Below is a small trained network, with its code and all its weights. Each question gives an input and a target symbol and asks what happens when units are switched off, that is, made to give their printed mean instead of their output.

import numpy as np


def w(rows, s, z=0):
    codes = np.array(rows[::2]) - 128.0
    scale = np.full(codes.shape[1], s)
    scale[-1] = z or s
    return codes * scale


def norm(h):
    return h / np.sqrt((h * h).mean(-1, keepdims=True) + 1e-5)


def softmax(a):
    e = np.exp(a - a.max(-1, keepdims=True))
    return e / e.sum(-1, keepdims=True)


def log_softmax(a):
    a = a - a.max(-1, keepdims=True)
    return a - np.log(np.exp(a).sum(-1, keepdims=True))


def net(x, mask):
    ids = ['ΓΛΠδθφψ'.index(c) for c in x.split()]
    T = len(ids)
    res = E[ids] + P[:T]
    u = 0
    for l in range(3):
        r = norm(res)
        for j in range(2):
            rows = slice(3 * j, 3 * j + 3)
            q, k, v = (r @ M[l][rows].T for M in (Q, K, V))
            z = softmax(np.where(np.tri(T) > 0, q @ k.T / 3**0.5, -1e9)) @ v
            o = O[l][rows]
            res = res + np.where(mask[u + j], z, o[:, -1]) @ o[:, :-1]
        u += 2
    return log_softmax(norm(res)[-1] @ U[:, :-1].T + U[:, -1])


Q, K, V, O = {}, {}, {}, {}
E = w([
[95,112,144,133,155],'Γ',
[100,105,124,119,143],'Λ',
[102,111,147,125,146],'Π',
[122,118,145,125,144],'δ',
[106,133,131,119,154],'θ',
[100,99,118,143,159],'φ',
[109,79,73,5,163],'ψ',
],0.012)
P = w([
[161,172,146,135,67],'0',
[50,106,119,209,142],'1',
[86,121,134,190,163],'2',
[112,95,145,166,152],'3',
[240,153,44,165,163],'4',
[230,146,65,155,169],'5',
[230,144,89,153,154],'6',
[230,150,149,136,135],'7',
[206,80,127,153,155],'8',
[190,58,160,158,158],'9',
[164,4,219,168,161],'10',
],0.0041)
Q[0] = w([
[135,83,147,224,148],'0.h1',
[93,137,214,106,129],'0.h1',
[142,65,196,68,131],'0.h1',
[47,94,159,95,171],'0.h2',
[254,127,102,153,135],'0.h2',
[125,76,147,119,136],'0.h2',
],0.0081)
K[0] = w([
[117,108,129,52,143],'0.h1',
[176,154,140,116,132],'0.h1',
[240,229,159,107,125],'0.h1',
[180,155,143,73,89],'0.h2',
[58,77,2,145,182],'0.h2',
[166,108,124,109,125],'0.h2',
],0.0077)
V[0] = w([
[104,93,123,162,118],'0.h1',
[150,197,92,135,127],'0.h1',
[77,156,58,1,87],'0.h1',
[65,50,89,101,184],'0.h2',
[72,180,117,210,184],'0.h2',
[149,110,87,232,120],'0.h2',
],0.0066)
O[0] = w([
[141,135,161,148,79,148],'0.h1',
[147,92,117,135,164,61],'0.h1',
[132,169,180,81,158,4],'0.h1',
[40,152,161,131,155,240],'0.h2',
[92,2,154,161,128,219],'0.h2',
[49,106,131,156,103,110],'0.h2',
],0.0066,0.0041)
Q[1] = w([
[90,92,143,51,160],'1.h1',
[129,169,130,161,77],'1.h1',
[120,130,111,205,114],'1.h1',
[114,76,164,109,255],'1.h2',
[77,35,149,163,154],'1.h2',
[145,149,190,117,151],'1.h2',
],0.0095)
K[1] = w([
[207,162,81,127,164],'1.h1',
[50,83,139,139,88],'1.h1',
[100,94,88,151,165],'1.h1',
[134,119,116,2,140],'1.h2',
[162,166,121,59,62],'1.h2',
[123,106,86,128,167],'1.h2',
],0.0097)
V[1] = w([
[82,178,112,84,109],'1.h1',
[108,61,136,137,153],'1.h1',
[72,97,106,152,124],'1.h1',
[154,176,91,143,81],'1.h2',
[117,67,139,30,188],'1.h2',
[159,150,255,177,46],'1.h2',
],0.0088)
O[1] = w([
[138,82,158,122,114,38],'1.h1',
[171,187,96,100,110,228],'1.h1',
[186,160,156,99,117,179],'1.h1',
[144,168,147,165,147,86],'1.h2',
[59,112,38,92,143,253],'1.h2',
[255,171,149,109,141,51],'1.h2',
],0.0095,0.0047)
Q[2] = w([
[58,121,179,228,191],'2.h1',
[69,116,166,242,141],'2.h1',
[185,195,200,77,1],'2.h1',
[185,159,149,135,61],'2.h2',
[89,125,162,144,144],'2.h2',
[125,154,130,49,93],'2.h2',
],0.009)
K[2] = w([
[187,128,57,50,169],'2.h1',
[209,147,81,65,182],'2.h1',
[199,226,145,254,77],'2.h1',
[143,196,144,207,107],'2.h2',
[108,113,80,142,119],'2.h2',
[91,159,174,110,126],'2.h2',
],0.0082)
V[2] = w([
[169,122,25,50,122],'2.h1',
[115,169,125,120,201],'2.h1',
[156,206,117,255,71],'2.h1',
[83,121,91,91,60],'2.h2',
[83,53,107,168,139],'2.h2',
[66,129,118,191,79],'2.h2',
],0.0078)
O[2] = w([
[207,142,141,253,72,198],'2.h1',
[156,174,107,159,196,125],'2.h1',
[130,39,129,140,190,43],'2.h1',
[242,115,221,98,77,209],'2.h2',
[214,175,110,112,148,252],'2.h2',
[240,98,72,37,139,220],'2.h2',
],0.0059,0.002)
U = w([
[100,113,174,196,47,168],'Γ',
[40,255,172,100,177,71],'Λ',
[181,197,160,150,141,253],'Π',
[108,56,104,170,233,128],'δ',
[172,159,12,155,90,123],'θ',
[135,56,182,51,96,125],'φ',
[104,131,131,131,129,14],'ψ',
],0.0088,0.0037)

Each question gives the input, a string of symbols that net reads in full, and the target symbol t.
The units are the heads (3 rows each of Q, K, V and O). Each row of codes is followed by its name. A weight is (code - 128) times the scale printed after its matrix; where a second scale follows, it is the last column's (O and U).
mask holds one flag per head, layer by layer. A switched-off head (its flag False) gives its mean, the last column of its rows in O, instead of its output. The means were averaged over made-up inputs and are rounded, as every weight is.
A unit's drop is (log p(t) with every unit on - log p(t) with that unit switched off) / (log p(t) with every unit on - log p(t) with every unit switched off).
The circuit of an input: a set's keep is (log p(t) with only the set's units on - log p(t) with every unit switched off) / (log p(t) with every unit on - log p(t) with every unit switched off). Starting from all 6 units, units are removed one at a time, each time the one whose removal leaves the highest keep (on an exact tie, the one counted first), for as long as the keep stays at least 0.8.
circuit, biggest first: the units of the circuit, biggest drop first
most important unit: the unit with the biggest drop
heads that matter: for each layer, one digit per head in row order, 1 if its drop is at least 0.15 and else 0, layers parted by /
input Λ δ δ θ Λ φ, target Λ: most important unit : 0.h1
input δ δ φ ψ, target θ: circuit, biggest first : 2.h1; 0.h2
input Π δ δ, target Π: heads that matter : 01 / 01 / 00
input Π θ φ θ θ δ δ φ δ δ δ, target Π: circuit, biggest first : 0.h2; 1.h2
input Π φ δ φ θ θ Γ θ δ Λ, target Π: circuit, biggest first : 0.h2; 1.h2
input Λ δ Γ Π θ δ δ Λ δ, target Λ: heads that matter : 01 / 11 / 11
input Λ φ θ θ δ θ δ Γ θ δ δ, target Λ: heads that matter : 11 / 11 / 11
input φ δ δ δ θ Λ θ, target φ: circuit, biggest first : 0.h2; 2.h1; 1.h2; 0.h1
input δ δ θ δ Γ Π, target δ: circuit, biggest first : 0.h2; 1.h2; 2.h1; 1.h1
input Λ δ θ Λ Γ Γ θ, target Λ: heads that matter : 11 / 11 / 11
input Γ δ δ δ δ Λ, target Γ: circuit, biggest first : 1.h2; 2.h2; 1.h1; 2.h1
input δ θ Γ δ δ Λ, target δ: heads that matter : 01 / 01 / 10
input ψ δ φ, target Λ: heads that matter : 11 / 00 / 10
input δ δ ψ, target θ: most important unit : 0.h2
input Γ δ Λ Π Γ θ Γ δ δ δ, target Γ: heads that matter : 11 / 11 / 01
input θ δ Π, target θ: circuit, biggest first : 2.h1; 0.h2
input ψ δ δ θ θ Γ φ δ φ δ φ, target θ: heads that matter : 10 / 00 / 11
input Π δ δ δ Π, target Π: circuit, biggest first : 1.h2; 0.h2
input φ φ δ δ δ θ Π Λ, target φ: heads that matter : 11 / 11 / 10
input Λ θ Λ φ δ δ φ Λ δ Γ, target Λ: most important unit : 1.h2
input θ Π θ δ θ δ Π Γ, target θ: circuit, biggest first : 0.h1; 2.h1; 1.h2; 2.h2
